[[126, 118, 129, 127, 150, 128, 135], [129, 122, 124, 134, 129, 131, 122], [129, 128, 134, 123, 132, 130, 128]]
129
[[132, 138, 121, 152, 116, 127], [118, 130, 132, 136, 133, 127], [130, 128, 124, 137, 116, 128]]
130
[[116, 116, 129, 107], [145, 144, 134, 138], [130, 113, 141, 106]]
130
[[132, 126, 106, 139, 152, 108], [140, 135, 113, 118, 148, 108], [138, 119, 120, 128, 111, 126]]
138
[[130, 127, 130, 128, 128], [146, 124, 135, 127, 128], [154, 128, 117, 127, 127]]
154
[[122, 130, 129, 146], [123, 129, 129, 142], [129, 127, 130, 106]]
129
[[114, 137, 137, 124, 130, 125, 123], [116, 124, 127, 125, 130, 120, 127], [120, 126, 124, 123, 156, 125, 133]]
120
[[129, 130, 114, 140, 106], [128, 131, 114, 142, 107], [126, 133, 114, 145, 110]]
126
[[106, 109, 148, 138, 130], [105, 108, 147, 137, 131], [105, 108, 146, 135, 131]]
105
---
127,104,120,146,123
120,138,137,120,154
132,111,126,133,125
Answer: 137, 154

99,146,105,107,148,145,118 Answer: 107, 148

109,124,120,124,130,121,138
111,123,133,127,122,118,134
124,123,145,133,147,127,151
Answer: 127, 151

114,135,99,119,130 Answer: 99, 135

142,128,153,149,150
145,145,149,148,150
147,128,149,146,128
Answer: 149, 153

107,142,117,134,135
106,112,125,114,145
125,131,122,143,135
Answer: 125, 145

129,141,148,107,142,103,107 Answer: 107, 148

144,109,104,112,140,106,103 Answer: 112, 144
---
Q: [118, 141, 127, 133, 123, 106, 128]
A: 133
Q: [108, 125, 119, 134, 106, 118, 108]
A: 125
Q: [115, 109, 117, 99, 153]
A: 117
Q: [151, 147, 127, 109]
A: 147
Q: [101, 116, 105, 143, 127, 104]
A: 127
Q: [131, 129, 105, 122]
A: 129
Q: [114, 126, 156, 110, 138, 105]
A: 138
---
148  130  124  154
136  134  102  128
145  127  135  155
| 102

138  139  111  132  127  104
119  126  120  118  131  131
144  134  143  122  125  118
| 131

120  116  117  116  125  123  119
142  124  116  138  100  115  150
124  115  112  117  117  120  125
| 115

148  115  142  135  104  123  125
145  134  137  133  151  102  128
104  145  149  110  142  134  137
| 102

134  136  124  128  135  121
130  149  110  116  156  112
128  136  120  110  152  136
| 156

125  147  135  142  113
151  122  114  130  140
126  138  146  112  117
| 130
---
[[129 128 128 128 128]
 [137 124 107 107 112]
 [119 129 119 121 118]] | 129

[[148 107 147 150 111]
 [140 122 139 138 122]
 [120 120 117 126 117]] | 148

[[109 149 122 138 156]
 [116 136 103 148 144]
 [119 143 124 138 131]] | 109

[[138 121 156 111 132 146 141]
 [134 140 134 136 132 138 134]
 [127 116 137 118 127 127 128]] | 138

[[126 133 132 124 132 132 132]
 [111 103 112 146 147 149 110]
 [112 103 111 144 147 148 109]] | 126

[[126 102 134 124 109 146 120]
 [117 153 117 121 142 113 117]
 [121 126 116 107 130 122 108]] | 126
---
[[149, 126, 132, 151, 131, 131, 115],
 [135, 139, 120, 140, 142, 141, 112],
 [123, 134, 137, 111, 137, 133, 129]] value 112

[[118, 135, 133, 126],
 [107, 143, 153, 136]] value 136

[[119, 109, 120, 147, 145, 116],
 [122, 114, 121, 145, 143, 116],
 [125, 122, 129, 107, 110, 135]] value 116

[[119, 119, 125, 131, 131],
 [122, 127, 151, 136, 133],
 [132, 137, 154, 138, 134]] value 133

[[134, 130, 114, 150, 133],
 [131, 132, 147, 117, 133]] value 133

[[138, 133, 114, 138, 114, 136],
 [124, 116, 125, 135, 118, 119],
 [136, 117, 120, 133, 149, 132]] value 119

[[131, 106, 133, 130, 131, 125],
 [121, 113, 129, 130, 127, 140],
 [129, 115, 133, 131, 119, 137]] value 140

[[145, 134, 108, 138, 129, 148],
 [131, 98, 108, 119, 120, 149]] value 149

[[127, 145, 106, 139, 129],
 [146, 150, 136, 116, 142],
 [122, 122, 113, 126, 118]] value 142
---
[126 151 121 148 118 132 138] Answer: 138
[109 106 121 142] Answer: 142
[127 111 101 107 133] Answer: 133
[104 154 123 116 141 126] Answer: 126
[135 117 115 149] Answer: 149
[148 141 124 104 125 141 143] Answer: 143
[104 135 140  98 148 116 133] Answer: 133
[116 143 109 106 111 140] Answer: 140
[108 116 144 147 151 100] Answer: 100
---
[133 150 139 119 153 138] result: 138, 133

[104 115 146 117  98] result: 98, 104

[154 132 124 128 129 146 112] result: 112, 154

[[111 127 157 116]
 [139 128 128 106]
 [139 126 128 131]] result: 116, 139

[[135 124 122 121 138 117 119]
 [134 128 101 125 130 125 116]] result: 119, 134

[121 124 154 139 132] result: 132, 121

[150 100 133 152 116 137] result: 137, 150

[[145 146 114 129 123 152 108]
 [105 132 145 129 143 130 139]] result: 108, 105

[131 123 119 106 140 119 104] result: 104, 131
